144	199	85	41	150	119	42
155	149	135	126	120	99	99
→ 99

41	79	75	67	62
54	44	96	1	37
→ 37

120	99	202	32	146
126	201	119	60	138
→ 138

192	98	55	125	65
164	137	62	75	79
→ 79

2105	7846	7708	1636	1588	2063	1518
4888	6097	1823	6011	4858	5209	4706
→ 4706

-155	333	-76	614	691	-19
252	211	228	-204	-520	191
→ 191

32	22	-33	-3	-32
35	25	-32	-12	-39
→ -39
---
[[46 39 78 18 24 19 78 44 42 82  6]
 [36 31 69  7  9 39 47 52 33 69 11]
 [ 2 70 87 95 51 86 29 46 39 65 29]
 [44 42 69 25 32 41 49 43 37 54 27]
 [50 21 58 33 34 37 44 34 35 41 35]
 [44 79 64 63 56 51 70 64 43 35 27]
 [28  2 53 51 37 41 37 42 66 26 40]
 [12 36 53 68 34 57 30 42 59 13 37]] Answer: 46

[[4936 4404 5834 5965 6146 5608 5029 6876 3119]
 [5435 6263 6558 2929 5137 5829 5346 6028 4320]
 [5460 4288 5729 5456 6938 3670 5226 4944 3900]
 [4671 5197 5467 6151 5590 8007 5321 6475 4055]
 [4746 6801 5766 5326 5675 2999 4497 6230 5698]
 [3743 5296 5844 3809 6899 5923 6771 4881 5950]
 [5916 5952 6493 4149 5002 4706 4534 6531 3497]
 [6086 5038 3726 4990 6483 7481 5681 4345 5152]
 [3321 5373 6561 5648 6823 4236 5954 4803 5586]
 [5711 5844 4418 3790 6460 6575 5593 3600 5360]
 [5222 5501 4717 3574 6679 5216 6839 5335 7121]
 [3983 7858 5999 4640 5220 4869 4752 5246 6229]] Answer: 4936

[[9787 6141 9726 9802 9779 9674 9610 2622 2580 2784 9762 9637 6141 2519]
 [8209 6141 8177 8218 8205 8142 8107 4166 4140 4260 8194 8121 6141 4104]
 [5771 6141 5773 5769 5770 5788 5792 6459 6466 6438 5776 5790 6141 6475]
 [9262 6141 9208 9275 9254 9168 9112 3111 3076 3248 9242 9136 6141 3025]
 [5770 6141 5759 5765 5765 5800 5797 6356 6370 6324 5780 5800 6141 6389]
 [2506 6141 2585 2494 2520 2598 2671 9803 9835 9659 2522 2639 6141 9882]
 [2420 6141 2477 2404 2427 2541 2602 9683 9731 9510 2448 2577 6141 9798]
 [6905 6141 6902 6910 6907 6871 6863 5485 5471 5529 6896 6865 6141 5451]
 [7758 6141 7723 7763 7751 7717 7684 4514 4500 4578 7751 7698 6141 4479]
 [8968 6141 8920 8980 8962 8882 8831 3406 3374 3531 8949 8853 6141 3327]
 [3436 6141 3496 3427 3447 3503 3559 8875 8898 8769 3447 3534 6141 8932]] Answer: 9787

[[ 368   -9  -34 -849   94   10  583  596 -215 -350  252 -420]
 [ 143  417  535  373 -192  -48 -391  -87  240  413  -46  471]
 [ 193  663  559  -71 -114  389 -298 -136  212  -42 -412 -340]
 [ 412 -434 -375   84  -17  295  542  294    7 -191  150   36]
 [  66  196  168  496   71 -943  372  392  -11   79  286  639]
 [ -96   -4 -159  -94  -22  319  378   -8  246  120 -187   21]
 [ 500 -100  390  275   90 -461  525  406   94  296   11  241]
 [ 302  -14  175  792 -112 -248 -283  357   -8  316  555  606]
 [  63  225 -138  336 -394  384  206   97  276 -126 -401 -139]
 [ 373 -118  -80 -304 -111  139  582  448   17 -125  -22 -220]
 [ 197 -571 -905   73   20   -1  857  714 -238 -541  573   -4]
 [  13   38  504 -341  782  319 -101  -80   56  501  298 -238]] Answer: 368

[[3333 7923 5538 4263 2966 6681 8096 7459 7007 3230 2978 8036 6648]
 [7571 3760 2809 5191 7950 5822 4747 6365 7566 7522 6872 4039 5417]
 [6470 3214 6167 6898 3049 6834 7309 5594 3934 6299 6285 4145 7210]
 [5277 6846 6578 7018 3885 5397 7782 3419 3855 6230 4366 5103 7130]
 [7483 3289 7876 4039 3183 3884 4668 5064 7534 6358 7618 3368 3462]
 [7043 6798 4614 7366 7212 2969 6945 3842 7544 5141 4767 4137 7796]
 [5947 5664 5180 5880 5794 5397 3717 3155 4259 5382 5073 8003 5115]] Answer: 3333

[[ 96 144  89 104 160 131 151 198 167 136 125 142]
 [189 129 152 189 120 156 103  75 109 230 174 100]
 [ 96 162 143  96 147 127 168 201 137  63 139 168]
 [122 178 118  88 152 109 174 205 130  85 115 167]
 [170 106 172 164 130 135 124 103 148 148 139 138]
 [152 147 127 152 121 158 130 105 128 166 139 126]
 [136 167 127 128 137 157 129 144 120 134 155 129]
 [143 123 158 158 133 148 130 116 140 145 149 134]
 [168  95 186 186 136 114 151  90 145 165 129 148]
 [129 145 119 129 143 140 146 147 149 131 122 143]] Answer: 96

[[4 4 4 5 3 3 3 3]
 [4 4 4 5 3 4 3 3]
 [3 4 4 3 5 5 5 7]
 [3 5 5 4 2 4 4 5]
 [5 3 3 5 6 4 4 4]
 [3 4 5 3 2 3 4 4]
 [5 3 4 4 2 3 4 1]
 [4 5 4 5 2 3 2 3]
 [4 4 5 5 1 3 3 3]
 [3 4 5 4 2 4 3 4]
 [4 3 4 4 3 3 3 0]
 [5 4 4 4 4 5 4 2]] Answer: 4

[[32 35 46 32 30 12]
 [39 19 41 24 37 46]
 [36 41 42 35 36 58]
 [40 39 34 32 35 55]
 [39 63 35 44 38 32]
 [40 31 36 49 35 14]
 [29 33 40 33 34 91]
 [34 39 22 35 25 49]
 [38 41 32 33 43 41]] Answer: 32

[[5 5 5 3 1 5 4 4 5 3 1 1]
 [5 5 4 4 4 4 3 5 4 2 4 5]
 [4 4 4 4 4 4 4 4 4 4 4 4]
 [3 4 5 4 2 8 4 4 3 4 5 5]
 [4 5 4 4 2 3 3 4 2 4 5 3]
 [5 5 4 4 4 4 3 5 4 2 4 5]
 [4 4 4 4 4 4 4 4 4 4 4 4]
 [4 5 4 4 1 3 3 4 2 5 6 3]
 [5 5 5 3 0 5 4 4 5 3 1 1]
 [4 4 4 4 4 4 4 4 4 4 4 4]] Answer: 5
---
[[-28 -17  -1 -55]
 [-13 -13  28  29]
 [  5 -41  -8 -61]] >> -41

[[ -5   6 -40  38   5   1]
 [  7  -7  -4  -8   4 -14]
 [-10  12 -73  67  12  -5]] >> 67

[[ -9 -37 -42  22  38]
 [  8 -39 -26  10  47]
 [-10 -24 -28  16  55]] >> -28

[[ 13 -15  -2 -16 -41]
 [ 25  -6 -13 -54 -59]
 [ 23  10  -4  25  74]] >> -4

[[  7 -63  27 -12]
 [ 24 -16 -41  18]
 [ 55  63  16  30]] >> 63

[[-71 -59  27   3 -58 -72 -68]
 [ -7   6  26  37 -29  -7 -29]
 [ 22   9 -58 -41 -10  21 -10]] >> -10
